Below is a small trained network, with its code and all its weights. Each question gives an input and a target symbol and asks what happens when units are switched off, that is, made to give their printed mean instead of their output.

import numpy as np


def w(rows, s, z=0):
    codes = np.array(rows[::2]) - 128.0
    scale = np.full(codes.shape[1], s)
    scale[-1] = z or s
    return codes * scale


def f(y):
    return y / 2 * (1 + np.tanh(0.7978845608 * (y + 0.044715 * y**3)))


def softmax(a):
    e = np.exp(a - a.max(-1, keepdims=True))
    return e / e.sum(-1, keepdims=True)


def log_softmax(a):
    a = a - a.max(-1, keepdims=True)
    return a - np.log(np.exp(a).sum(-1, keepdims=True))


def net(x, mask):
    ids = ['αβεημξπτ'.index(c) for c in x.split()]
    T = len(ids)
    res = E[ids] + P[:T]
    u = 0
    for l in range(2):
        q, k, v = (res @ M[l].T for M in (Q, K, V))
        z = softmax(np.where(np.tri(T) > 0, q @ k.T / 2**0.5, -1e9)) @ v
        res = res + np.where(mask[u], z, O[l][:, -1]) @ O[l][:, :-1]
        u += 1
        y = f(res @ A[l][:, :-1].T + A[l][:, -1])
        res = res + np.where(mask[u : u + 12], y, B[l][:, -1]) @ B[l][:, :-1]
        u += 12
    return log_softmax(res[-1] @ U[:, :-1].T + U[:, -1])


Q, K, V, O, A, B = {}, {}, {}, {}, {}, {}
E = w([
[71,104,98,171],'α',
[96,154,97,203],'β',
[123,246,170,174],'ε',
[169,85,19,189],'η',
[225,225,110,183],'μ',
[157,27,80,68],'ξ',
[198,65,203,118],'π',
[249,107,88,108],'τ',
],0.018)
P = w([
[109,194,155,141],'0',
[167,98,190,207],'1',
[116,167,142,110],'2',
[189,99,181,177],'3',
[131,158,133,85],'4',
[206,96,161,144],'5',
[145,154,123,58],'6',
[225,96,147,116],'7',
[160,161,106,31],'8',
[245,92,133,85],'9',
[178,152,88,2],'10',
[243,90,131,73],'11',
[160,161,102,11],'12',
],0.0094)
Q[0] = w([
[1,209,35,50],'L0H0',
[225,46,221,99],'L0H0',
],0.0078)
K[0] = w([
[3,156,141,179],'L0H0',
[165,105,124,89],'L0H0',
],0.016)
V[0] = w([
[172,128,115,83],'L0H0',
[90,166,107,255],'L0H0',
],0.0081)
O[0] = w([
[253,126,99,171,255],'L0H0',
[160,181,90,106,90],'L0H0',
],0.013,0.0025)
A[0] = w([
[4,126,66,61,209],'L0N0',
[87,170,181,100,102],'L0N1',
[103,136,125,145,217],'L0N2',
[98,78,104,68,134],'L0N3',
[159,141,116,159,150],'L0N4',
[144,122,135,49,109],'L0N5',
[153,90,126,131,67],'L0N6',
[28,143,115,116,237],'L0N7',
[153,88,122,93,124],'L0N8',
[86,90,95,88,23],'L0N9',
[145,93,184,152,223],'L0N10',
[121,145,184,218,4],'L0N11',
],0.015,0.004)
B[0] = w([
[82,142,124,205,218],'L0N0',
[179,129,128,1,152],'L0N1',
[144,180,110,33,150],'L0N2',
[77,73,108,98,171],'L0N3',
[152,141,132,95,248],'L0N4',
[163,79,226,134,156],'L0N5',
[100,146,142,106,223],'L0N6',
[49,189,108,118,196],'L0N7',
[170,152,135,146,227],'L0N8',
[69,146,149,88,139],'L0N9',
[115,106,115,161,254],'L0N10',
[131,43,87,142,170],'L0N11',
],0.0098,0.0077)
Q[1] = w([
[139,88,235,150],'L1H0',
[150,71,106,250],'L1H0',
],0.011)
K[1] = w([
[150,115,255,99],'L1H0',
[241,45,178,78],'L1H0',
],0.0094)
V[1] = w([
[114,134,251,159],'L1H0',
[162,175,98,147],'L1H0',
],0.011)
O[1] = w([
[99,167,255,108,5],'L1H0',
[181,144,213,77,241],'L1H0',
],0.012,0.0028)
A[1] = w([
[152,87,199,181,135],'L1N0',
[46,131,157,84,123],'L1N1',
[163,96,135,104,80],'L1N2',
[169,119,220,91,84],'L1N3',
[167,120,180,69,69],'L1N4',
[167,208,144,197,30],'L1N5',
[137,129,144,100,68],'L1N6',
[124,143,69,171,254],'L1N7',
[253,142,92,97,215],'L1N8',
[173,203,124,215,114],'L1N9',
[180,130,136,79,157],'L1N10',
[82,95,189,154,54],'L1N11',
],0.013,0.0055)
B[1] = w([
[98,157,85,210,186],'L1N0',
[215,79,64,255,145],'L1N1',
[98,145,86,157,156],'L1N2',
[132,147,67,86,175],'L1N3',
[113,95,114,190,162],'L1N4',
[117,19,150,96,164],'L1N5',
[71,98,108,190,130],'L1N6',
[142,90,143,6,194],'L1N7',
[109,171,133,130,252],'L1N8',
[71,68,167,101,189],'L1N9',
[137,117,182,157,174],'L1N10',
[116,128,184,34,150],'L1N11',
],0.0076,0.026)
U = w([
[88,150,51,149,17],'α',
[53,135,140,49,135],'β',
[127,193,134,111,197],'ε',
[209,114,83,89,98],'η',
[212,88,220,57,195],'μ',
[147,2,108,109,1],'ξ',
[43,134,204,140,214],'π',
[209,133,96,186,176],'τ',
],0.0075,0.004)

Each question gives the input, a string of symbols that net reads in full, and the target symbol t.
The units are the heads (2 rows each of Q, K, V and O) and the neurons (one row each of A and B). Each row of codes is followed by its name. A weight is (code - 128) times the scale printed after its matrix; where a second scale follows, it is the last column's (O, A, B and U).
mask holds one flag per unit, layer by layer, with each layer's heads first. A switched-off unit (its flag False) gives its mean, the last column of its rows in O or B, instead of its output. The means were averaged over made-up inputs and are rounded, as every weight is.
A unit's drop is (log p(t) with every unit on - log p(t) with that unit switched off) / (log p(t) with every unit on - log p(t) with every unit switched off).
The circuit of an input: a set's keep is (log p(t) with only the set's units on - log p(t) with every unit switched off) / (log p(t) with every unit on - log p(t) with every unit switched off). Starting from the 12 units with the biggest drops (on a tie, the unit counted first), units are removed one at a time, each time the one whose removal leaves the highest keep (on an exact tie, the one counted first), for as long as the keep stays at least 0.8.
circuit, biggest first: the units of the circuit, biggest drop first
unit that matters most: the unit with the biggest drop
k most important neurons: the k neurons with the biggest drops, biggest first
top k neurons in layer l: the k neurons of layer l with the biggest drops, biggest first
input μ ξ ξ τ η ε β α β π μ β, target π: circuit, biggest first => (L1H0, L0H0)
input α ξ ξ π ξ ξ, target π: circuit, biggest first => (L1H0, L0H0)
input α ε β ξ ξ β ξ α, target ξ: unit that matters most => L0N3
input β μ μ β η β, target η: circuit, biggest first => (L1H0, L0H0)
input π β β ξ π τ β π, target τ: circuit, biggest first => (L1N0, L1N7)
input η α τ β ξ μ ξ β ξ π β η, target π: circuit, biggest first => (L0H0, L1H0)
input β ε α, target α: 2 most important neurons => (L1N1, L0N7)
input η π ε β μ β ξ π ξ π β ε, target π: circuit, biggest first => (L1H0, L0H0)
input μ β η β η ε, target η: circuit, biggest first => (L1H0, L0H0, L0N0)
input π μ τ ε α ε ξ β, target ξ: 3 most important neurons => (L0N5, L0N3, L1N8)
input ε β β β β β ε τ β π α ξ, target π: circuit, biggest first => (L1H0, L1N0, L0N5)
input β α μ β, target μ: circuit, biggest first => (L0H0, L1N0, L1H0)
input β η π π ε β η α β α π μ, target π: 2 most important neurons => (L1N0, L1N7)
input α ξ β ε, target ξ: circuit, biggest first => (L0N11, L0H0)
input β ξ β ξ β α μ μ α, target α: circuit, biggest first => (L0H0, L1N1, L0N7)
input τ η η μ τ η ξ ε, target ξ: 3 most important neurons => (L0N5, L0N3, L0N11)
input π β μ β ξ μ, target ξ: unit that matters most => L0N5
input ξ β η μ μ η ξ β β π β α, target π: top 2 neurons in layer 0 => (L0N7, L0N1)
input β ξ τ α, target τ: top 2 neurons in layer 0 => (L0N3, L0N7)
input μ τ ξ ξ, target τ: 2 most important neurons => (L0N8, L1N9)
input μ β μ η τ β ξ ξ β ξ α β, target ξ: 2 most important neurons => (L0N3, L1N8)
